After every row comes roughly how far along a hidden order it lies, from 0 to 20.
In the rows, zero is written as 100.
[99,101,100,105,98,99,97,107,107,99,87,98,94,101,93,108,96,103,94,101,105,107,97,100,91,90,100,121,91,101,104,109,109,84,80,92,101,110,84,100,86,101,97,102,111,80,115,101,71,101,100,88,104,107,104,90,107,87,99,124,111,104,116,135,91,94,95,112,97,102,122,107,78,101,111,93,103,90,105,102,99,88,95,99]	8
[100,107,96,121,97,98,117,92,90,97,123,95,111,99,118,105,107,103,108,81,108,70,86,103,111,95,116,7,137,92,101,75,68,118,139,117,109,86,128,119,126,112,104,99,86,123,102,96,131,80,91,116,84,85,105,128,90,133,94,51,71,88,59,63,118,127,98,108,100,90,93,88,131,96,82,109,99,96,108,94,102,118,100,128]	20
[100,102,100,120,93,97,109,98,97,98,103,96,102,100,103,104,105,103,103,95,108,83,93,106,100,100,105,58,109,98,101,89,93,103,111,110,106,103,112,107,111,111,99,95,97,104,113,97,122,90,92,104,96,94,98,113,95,109,100,80,95,96,83,98,104,113,96,105,99,97,100,101,110,103,95,102,97,99,105,96,102,103,100,114]	14
[98,100,97,97,101,102,94,108,110,100,83,98,96,101,90,108,93,103,90,101,102,112,100,95,89,83,97,156,83,102,104,119,117,75,73,88,97,109,75,101,78,98,96,102,114,77,109,103,57,106,105,79,104,113,109,86,111,83,97,138,114,107,123,137,87,91,95,111,91,103,129,110,69,97,116,88,107,87,104,106,99,85,93,89]	6
[99,105,95,122,96,99,113,95,97,98,108,94,108,101,107,108,104,105,102,84,109,86,86,101,103,86,110,51,118,96,103,90,92,103,111,111,105,98,109,117,110,113,100,93,97,109,110,97,111,86,93,101,89,94,107,117,96,118,95,74,86,94,74,97,106,120,95,110,91,93,111,96,110,97,95,100,101,90,107,97,102,109,96,122]	15
[97,91,91,83,104,107,84,103,117,105,64,102,97,102,80,100,92,101,83,109,94,139,107,91,84,81,82,188,52,110,103,141,131,69,35,84,85,115,58,94,61,95,92,87,122,80,97,106,42,120,111,62,112,121,107,67,114,62,100,161,128,114,134,167,74,82,95,95,78,109,132,119,53,97,133,76,107,89,93,112,100,78,94,73]	0
[98,99,97,93,102,103,92,108,110,101,80,99,95,101,89,106,92,103,89,103,100,118,101,95,89,84,94,171,78,103,104,122,119,77,68,85,95,110,71,99,75,96,96,102,116,74,107,104,51,109,106,78,106,115,108,80,112,79,98,143,117,108,130,142,84,87,95,109,91,105,127,110,65,98,120,88,107,88,102,107,98,85,93,87]	5
[99,105,95,121,96,99,114,94,96,98,112,94,110,101,111,107,106,104,104,82,108,79,86,102,104,88,111,39,120,95,102,89,88,105,116,114,105,96,112,118,112,113,101,93,93,113,108,96,117,83,93,103,88,93,107,118,94,121,95,69,82,93,69,90,109,123,96,109,92,93,104,94,117,96,91,101,101,92,107,96,103,110,97,123]	16
[99,101,99,102,99,100,95,107,108,99,86,98,95,101,93,108,95,103,92,101,105,106,98,98,91,90,99,151,89,101,104,114,111,82,79,91,100,110,83,101,84,101,96,102,112,78,113,102,68,103,102,86,104,110,105,88,108,85,99,133,112,105,117,130,90,92,94,112,96,102,125,107,78,100,113,92,104,90,104,103,99,87,94,96]	7
[100,107,97,122,98,98,117,92,90,97,125,94,111,99,117,105,107,103,109,82,108,68,86,103,111,96,116,7,138,92,101,76,79,118,140,117,109,88,126,118,127,112,104,99,85,122,102,96,135,79,91,116,84,86,105,129,91,133,95,52,73,89,59,65,119,126,99,109,100,90,96,87,132,96,81,110,99,96,108,93,102,118,100,129]	20
[99,101,99,104,98,99,97,107,106,99,87,98,95,101,92,108,96,103,93,100,105,106,96,99,91,88,98,135,91,101,104,111,111,80,79,92,100,109,82,102,86,101,97,102,109,80,114,102,71,101,101,85,103,108,105,92,107,87,99,127,113,105,115,127,90,94,94,112,97,102,124,107,75,100,112,93,104,90,105,103,99,88,95,98]	8
[100,105,96,121,97,98,116,93,92,98,117,95,111,100,114,105,107,103,105,83,108,77,87,103,108,94,111,27,128,94,101,81,82,112,127,117,106,92,120,114,120,113,102,95,89,120,104,96,121,81,92,110,84,89,105,125,92,127,95,55,78,91,68,76,114,124,98,103,97,92,94,91,126,96,88,105,99,95,107,95,103,114,99,126]	18
[99,103,98,117,95,98,105,103,103,97,95,95,100,101,98,110,100,104,97,92,109,89,91,102,94,88,104,107,102,98,104,101,102,90,91,100,104,106,96,109,95,108,98,98,105,89,117,100,92,93,95,94,98,101,105,103,102,102,98,96,102,100,97,113,98,108,93,113,95,98,119,104,90,100,106,98,102,90,108,99,101,95,95,110]	11

Part 2:
[109,73,90,113,75,99,85,82,99,111,103,96,120,124,77,70,104,115,92,120,136,64,112,145,52,120,112,110,87,107,80,91,106,123,103,120,69,89,110,163,80,112,102,95]	15
[87,95,103,118,109,112,103,103,77,107,127,109,88,107,114,71,115,141,131,125,95,108,94,99,104,103,115,89,102,99,69,153,83,82,168,106,79,112,152,99,77,110,103,94]	1
[121,73,102,97,85,110,110,82,88,99,93,77,114,110,99,117,95,90,98,126,113,80,107,138,55,118,154,91,96,124,118,47,121,131,91,112,81,95,111,155,89,119,111,89]	18
[116,50,129,83,143,123,196,68,94,69,135,94,99,151,124,121,135,125,137,121,138,164,107,113,131,123,200,95,97,114,200,109,136,49,163,128,90,73,75,52,96,157,66,76]	9
[98,87,104,118,132,107,112,111,91,90,133,100,64,112,116,93,114,111,119,112,101,123,109,80,141,81,110,86,101,103,116,141,80,71,157,89,90,120,114,79,82,99,99,104]	0
[107,82,82,103,87,82,80,80,120,117,96,100,133,136,78,58,97,100,75,108,130,72,123,131,59,112,101,112,95,112,85,57,106,111,89,109,72,85,82,151,84,103,106,98]	18
[98,85,114,89,97,111,111,83,89,100,117,101,106,121,96,66,106,145,108,128,122,84,115,118,92,124,134,87,120,101,89,102,108,113,116,121,72,84,127,134,76,124,88,95]	8
[97,85,96,89,102,106,123,110,89,89,73,89,84,73,114,183,91,68,103,87,73,111,79,90,94,86,109,87,98,110,157,76,104,82,67,85,131,117,82,88,113,94,105,98]	16
[110,102,76,104,111,93,79,64,145,116,119,96,103,146,81,46,125,84,56,111,133,103,122,106,91,112,104,118,93,100,116,70,109,107,110,107,67,66,70,102,98,112,104,110]	15
[103,113,95,101,111,83,89,80,139,112,122,111,104,154,86,53,118,97,111,96,118,107,120,93,129,107,79,123,95,82,84,111,97,80,134,100,80,76,76,75,110,114,92,106]	9
[94,92,104,116,120,118,90,133,85,95,109,88,61,78,115,120,100,88,126,108,72,94,90,70,105,78,92,89,108,119,146,126,83,91,136,87,100,138,127,85,90,62,106,108]	5
[107,102,80,92,129,96,88,98,119,93,91,86,69,102,101,141,117,62,100,86,105,102,109,72,129,86,93,121,107,97,176,78,106,96,108,89,116,107,61,60,112,75,105,111]	13
[90,89,97,110,116,110,105,123,67,85,95,79,73,70,116,137,86,94,125,113,70,88,74,104,71,77,114,75,93,122,116,99,88,103,105,88,116,134,124,87,95,70,115,112]	10
[101,106,104,95,123,97,110,105,117,96,113,98,67,104,120,120,107,87,98,92,111,99,95,71,138,85,89,91,107,98,147,125,108,69,126,91,111,112,80,46,127,105,98,102]	8
[110,101,97,98,111,105,110,117,100,90,85,94,92,72,111,159,103,82,107,86,69,101,89,72,127,78,88,70,99,111,153,100,99,92,112,87,127,124,99,71,106,111,99,106]	10
[101,91,97,101,129,107,115,84,124,99,120,103,80,157,99,75,126,101,106,107,118,135,115,95,126,102,120,99,96,107,128,113,113,84,147,99,89,74,71,87,103,111,90,98]	7
[93,83,92,114,103,115,100,132,75,90,95,90,58,75,115,129,89,93,115,110,62,84,76,89,95,85,116,86,85,111,85,121,77,108,112,92,110,131,129,108,88,77,110,106]	7
[112,78,96,87,83,103,125,81,107,100,104,92,136,113,95,110,100,102,90,101,119,89,105,124,71,116,150,97,97,111,122,45,120,120,78,115,95,76,88,143,94,117,102,91]	20
[102,78,119,109,99,109,129,95,58,92,112,90,62,103,112,78,97,133,112,132,107,95,89,136,76,103,140,84,91,117,79,117,105,102,117,118,78,105,164,129,82,108,102,94]	7
[95,80,104,124,116,126,113,127,61,87,116,80,65,79,137,120,106,110,127,127,77,89,101,80,108,86,121,82,106,109,101,142,80,82,148,96,101,124,144,81,101,79,100,97]	1
[122,81,78,90,109,109,103,105,112,90,65,68,81,82,100,169,101,43,100,116,101,90,94,98,91,86,115,105,91,138,192,67,117,109,81,89,127,110,71,104,107,85,113,100]	20
[95,82,111,113,100,128,122,126,53,87,98,86,103,68,122,138,84,112,118,127,74,99,84,106,76,96,121,67,102,123,70,119,92,101,114,108,91,121,161,142,79,91,104,96]	7
[82,94,116,114,121,113,131,117,69,95,131,110,74,115,117,49,116,142,127,109,99,129,95,89,142,101,115,83,112,88,84,155,93,67,155,103,94,99,108,72,86,123,91,91]	0
[128,84,70,103,103,87,68,95,137,111,91,79,89,122,88,115,111,52,83,118,119,91,124,94,65,99,105,119,91,123,174,43,111,126,92,91,93,88,37,100,114,84,115,112]	20
[104,81,96,112,86,115,94,104,63,99,83,83,107,97,96,105,79,93,94,139,94,60,100,123,55,115,99,104,85,131,81,79,101,143,62,108,69,109,140,160,87,83,116,97]	15
[94,102,88,117,98,111,85,134,83,89,89,93,64,70,106,120,89,93,104,86,57,88,91,88,103,74,84,93,100,96,89,111,82,89,99,80,126,121,110,90,98,71,84,114]	8
[84,82,90,127,114,110,95,122,75,91,107,89,56,85,106,92,107,115,126,144,74,84,100,90,94,81,99,77,105,99,82,141,75,107,123,82,95,131,156,104,76,65,105,111]	1
[87,90,89,126,122,119,106,111,79,94,121,107,67,108,108,88,113,106,125,113,83,107,101,87,115,75,106,94,103,111,85,142,69,89,152,82,92,130,154,101,84,85,101,100]	1

New part:
[111,123,116,84,91,122,123,99,92,76,105,101,98,110,89,101,87,106,95,108,98,87,118,92,122,109,116,137,104,111,109,98,105,108,102,91,107,88,103,112,107,110,97,115,125,85,101,108,98,94,115,93,110,91,110,116,107,99,125,102,87,76,87,110,73,96,96,113,100,101,99,84,82,93,77,94,65,88,109,87,118,116,96,98,115,98,99,87,119,114,90,87,78,83,98,101,101,105,90,103,118,101,93,104,97,76,112,99,101,97,97,88,103,106,95,104,112,103,107,100,85,111,81,89,106,93,95,104,93,100,101,103,110,89,107,103,86,100,113,94,93,99,105,102,99,89,101,95,101,99]	18
[115,127,119,85,91,122,109,93,89,84,102,97,99,101,96,98,83,100,93,113,93,85,122,82,120,109,116,142,100,111,100,95,89,106,99,86,105,86,95,124,118,107,94,100,146,86,97,103,101,97,119,103,115,84,97,120,102,96,120,100,70,86,81,107,70,95,95,117,93,103,107,87,77,94,76,96,66,90,118,92,113,122,107,94,105,96,105,92,117,120,88,83,76,84,102,103,102,109,97,109,120,99,96,110,91,75,114,99,104,92,98,81,99,91,98,111,109,107,119,98,91,102,81,85,99,80,98,107,106,99,100,102,109,97,113,100,101,96,117,96,115,97,105,107,94,92,105,98,105,98]	20
[90,91,74,104,93,81,103,116,105,89,94,113,95,116,83,97,128,103,90,114,119,86,91,109,115,97,91,65,115,112,132,108,114,107,117,102,109,103,114,79,72,109,123,133,88,86,98,82,112,88,106,100,102,98,115,82,97,109,106,106,117,89,135,99,89,105,99,111,101,106,103,102,91,97,87,85,100,85,99,89,105,93,73,91,127,110,91,93,112,92,106,99,110,76,89,97,100,99,86,109,107,113,95,82,92,90,89,118,103,103,100,103,111,124,100,107,109,104,79,95,120,88,116,99,111,107,107,80,76,91,111,104,97,110,107,106,93,90,108,79,72,106,96,91,101,99,103,95,93,87]	11
[97,101,88,106,93,75,97,111,99,106,89,111,97,97,90,91,123,93,81,122,121,85,93,93,114,97,87,70,109,109,121,106,90,105,117,104,103,103,103,93,88,105,119,120,116,75,93,70,116,94,113,116,111,87,100,98,89,106,100,103,97,104,131,93,77,104,98,120,86,107,115,111,88,101,79,88,100,88,111,96,100,96,81,85,119,103,99,99,103,126,110,88,104,76,93,100,101,105,96,124,113,109,100,83,80,94,84,120,108,98,101,93,108,117,109,125,105,109,104,91,114,92,113,97,100,94,116,81,101,89,109,104,96,128,115,101,116,87,111,82,88,101,94,101,90,110,112,103,99,89]	12
[115,129,123,84,91,113,117,95,86,86,102,96,98,98,96,97,85,99,95,113,94,83,120,80,121,109,114,140,99,109,97,97,87,107,101,86,105,84,92,127,116,106,96,101,143,85,96,105,102,99,120,104,115,81,95,120,102,97,124,100,69,88,85,107,63,94,95,115,91,102,108,88,81,93,75,97,65,90,119,94,110,119,103,92,100,96,104,91,116,129,91,81,67,85,101,103,102,109,97,111,122,96,100,115,89,77,108,98,104,92,98,80,100,91,100,117,109,108,121,97,85,103,88,90,97,79,100,107,108,99,101,103,107,102,113,98,103,98,118,97,107,96,104,108,93,95,107,101,107,102]	20
[73,53,47,112,97,30,90,129,121,97,84,125,90,139,81,99,159,100,85,116,140,98,73,117,102,84,77,16,117,126,162,123,133,120,121,119,104,109,124,66,43,110,136,148,41,96,99,54,120,92,87,101,101,101,121,61,81,110,96,107,159,95,184,99,124,109,105,101,101,106,102,111,97,101,101,79,123,90,73,89,105,63,54,87,160,125,85,92,105,99,111,110,137,64,78,99,102,94,77,110,101,134,92,54,94,90,67,128,103,110,102,121,117,152,115,103,111,100,49,103,155,72,162,114,124,131,114,62,73,99,131,109,84,110,109,97,87,87,95,54,67,116,91,91,105,105,100,88,91,74]	1
[100,100,88,101,92,86,101,108,100,97,92,111,97,105,86,93,120,98,87,119,114,84,96,96,117,99,91,77,111,110,122,107,98,105,114,99,105,101,106,93,86,106,120,121,111,81,93,77,114,93,111,107,108,87,105,94,93,105,106,104,102,96,122,96,78,103,98,116,92,106,109,99,88,99,82,87,95,88,108,93,102,97,81,89,118,103,98,97,111,113,107,89,101,77,93,99,100,104,94,116,110,112,98,86,86,90,87,116,105,100,101,93,108,118,104,116,107,107,99,93,107,95,108,97,104,95,110,82,92,91,108,103,98,118,112,103,106,88,109,85,82,102,96,97,94,104,108,100,97,90]	13
[113,125,110,84,90,128,122,94,90,79,106,100,98,108,91,100,81,105,96,110,96,87,119,89,120,109,116,139,103,109,103,96,100,107,100,87,107,87,101,118,109,110,99,112,128,90,99,107,101,95,118,99,112,87,106,112,105,98,125,102,79,80,84,108,65,96,94,112,97,102,101,81,80,93,77,96,66,89,112,89,115,118,102,97,109,98,100,90,118,112,90,87,78,85,99,102,102,107,93,104,122,99,93,106,95,71,111,98,100,96,97,88,102,100,97,108,110,106,111,99,87,100,81,87,101,89,94,104,95,100,101,102,109,90,110,101,92,101,115,100,97,98,104,103,98,89,102,97,103,101]	19
[103,112,102,89,92,108,119,103,95,75,104,105,97,111,85,99,95,107,94,108,110,86,111,100,123,106,109,119,109,106,118,99,115,107,106,89,109,92,109,102,96,111,106,117,115,91,100,102,106,91,111,94,108,93,113,101,102,101,121,104,96,78,103,108,71,99,96,112,102,102,99,81,79,95,82,91,73,87,104,87,115,108,90,97,119,102,96,88,119,95,96,92,87,80,95,100,101,103,90,102,117,106,92,98,97,77,106,105,100,99,97,94,106,107,96,101,111,102,99,99,96,97,91,92,107,99,95,97,87,98,102,103,107,88,105,104,86,99,110,88,86,101,103,97,101,90,101,94,98,95]	16
[79,51,49,121,98,12,69,131,121,122,68,123,92,117,94,90,166,85,74,130,139,98,68,108,97,83,67,32,109,126,159,127,96,119,124,127,97,113,112,61,55,105,137,135,65,81,91,29,131,101,91,122,109,80,101,75,69,108,85,102,145,119,187,85,122,110,106,111,85,109,122,131,98,104,95,80,134,94,94,99,90,63,60,79,158,125,95,101,91,143,118,99,137,67,84,103,103,101,88,129,101,138,101,56,75,98,44,135,111,105,105,110,115,150,130,128,110,108,64,99,165,74,182,104,114,116,126,60,100,95,135,109,78,138,118,89,118,79,98,64,83,113,89,102,94,121,112,96,99,74]	0
